Here is a tiny trained network, its code and every weight. The questions are about switching its units off for an input and a class, where a switched-off unit gives its printed mean instead of its output.

import numpy as np


def w(rows, s, z=0):
    codes = np.array(rows[::2]) - 128.0
    scale = np.full(codes.shape[1], s)
    scale[-1] = z or s
    return codes * scale


def norm(h):
    return h / np.sqrt((h * h).mean(-1, keepdims=True) + 1e-5)


def f(y):
    return y / 2 * (1 + np.tanh(0.7978845608 * (y + 0.044715 * y**3)))


def log_softmax(a):
    a = a - a.max(-1, keepdims=True)
    return a - np.log(np.exp(a).sum(-1, keepdims=True))


def net(x, mask):
    res = np.array(x, float).reshape(1, 5) / 4 @ E
    u = 0
    for l in range(2):
        y = f(norm(res) @ A[l][:, :-1].T + A[l][:, -1])
        res = res + np.where(mask[u : u + 5], y, B[l][:, -1]) @ B[l][:, :-1]
        u += 5
    return log_softmax(norm(res)[-1] @ U[:, :-1].T + U[:, -1])


A, B = {}, {}
E = w([
[95,27,1,86,168,118,76,107],'x0',
[107,109,71,116,145,96,144,214],'x1',
[115,106,135,151,75,126,95,109],'x2',
[105,195,153,128,103,31,123,86],'x3',
[215,91,165,188,158,134,81,184],'x4',
],0.0064)
A[0] = w([
[100,50,77,83,101,205,180,129,182],'0.n1',
[179,46,93,138,163,134,53,169,172],'0.n2',
[146,190,113,76,29,128,144,1,165],'0.n3',
[100,124,48,73,67,44,174,157,4],'0.n4',
[178,186,191,116,204,125,91,154,116],'0.n5',
],0.0056,0.003)
B[0] = w([
[51,115,212,191,96,111,85,90,231],'0.n1',
[121,44,104,72,1,150,225,7,237],'0.n2',
[160,5,60,128,117,146,178,123,254],'0.n3',
[136,222,227,93,168,34,62,175,166],'0.n4',
[196,110,77,255,163,127,118,161,188],'0.n5',
],0.0054,0.0037)
A[1] = w([
[248,106,222,213,103,181,156,108,102],'1.n1',
[123,236,132,74,94,145,247,161,99],'1.n2',
[131,166,18,129,214,3,133,94,90],'1.n3',
[211,148,149,175,152,240,152,133,32],'1.n4',
[151,128,83,148,133,117,172,232,3],'1.n5',
],0.0063,0.0026)
B[1] = w([
[76,195,152,57,213,101,76,240,255],'1.n1',
[146,69,85,175,130,184,117,76,176],'1.n2',
[199,181,200,156,132,196,144,195,168],'1.n3',
[117,215,172,72,113,1,85,119,177],'1.n4',
[122,53,107,126,35,189,146,147,136],'1.n5',
],0.0079,0.0063)
U = w([
[106,29,18,148,127,141,183,1,254],'0',
[95,244,170,105,169,77,108,218,2],'1',
],0.0088,0.0013)

Each question gives the input, the list of numbers given to net, and the class t.
The units are the neurons (one row each of A and B). Each row of codes is followed by its name. A weight is (code - 128) times the scale printed after its matrix; where a second scale follows, it is the last column's (A, B and U).
mask holds one flag per neuron, layer by layer. A switched-off neuron (its flag False) gives its mean, the last column of its row in B, instead of its output. The means were averaged over made-up inputs and are rounded, as every weight is.
A unit's drop is (log p(t) with every unit on - log p(t) with that unit switched off) / (log p(t) with every unit on - log p(t) with every unit switched off).
The circuit of an input: a set's keep is (log p(t) with only the set's units on - log p(t) with every unit switched off) / (log p(t) with every unit on - log p(t) with every unit switched off). Starting from all 10 units, units are removed one at a time, each time the one whose removal leaves the highest keep (on an exact tie, the one counted first), for as long as the keep stays at least 0.8.
units of the circuit, in order: the units of the circuit, biggest drop first
top k neurons: the k neurons with the biggest drops, biggest first
top k neurons in layer l: the k neurons of layer l with the biggest drops, biggest first
drop when u is switched off: that unit's drop, to one decimal
input [5,8,-4,4,6], class 0: top 4 neurons : (1.n1; 0.n2; 1.n4; 1.n5)
input [8,7,0,-1,-6], class 1: top 4 neurons : (0.n4; 1.n3; 0.n3; 1.n2)
input [-7,-4,-1,7,-5], class 0: top 2 neurons : (1.n2; 0.n3)
input [0,-1,-6,0,-3], class 0: units of the circuit, in order : (1.n1)
input [-4,8,5,-2,-3], class 0: top 4 neurons : (1.n1; 1.n2; 1.n4; 1.n3)
input [-2,1,-1,-6,-4], class 0: top 3 neurons : (1.n1; 0.n5; 1.n4)
input [2,-1,2,4,1], class 0: top 4 neurons : (1.n1; 0.n3; 1.n4; 0.n5)
input [-4,2,3,-5,-4], class 0: top 3 neurons : (0.n5; 1.n1; 1.n4)
input [2,-6,3,-5,6], class 1: top 2 neurons : (1.n1; 0.n3)
input [6,5,7,1,-8], class 1: top 2 neurons in layer 0 : (0.n4; 0.n2)
input [-6,7,0,-4,-8], class 0: top 2 neurons : (1.n2; 1.n1)
input [6,3,6,6,-2], class 1: top 2 neurons : (0.n4; 1.n3)
input [-2,-8,2,-1,-5], class 0: drop when 0.n3 is switched off : 0.2
input [1,0,7,3,0], class 0: drop when 1.n1 is switched off : 1.0
input [-8,3,-1,5,-6], class 0: drop when 1.n4 is switched off : 0.0
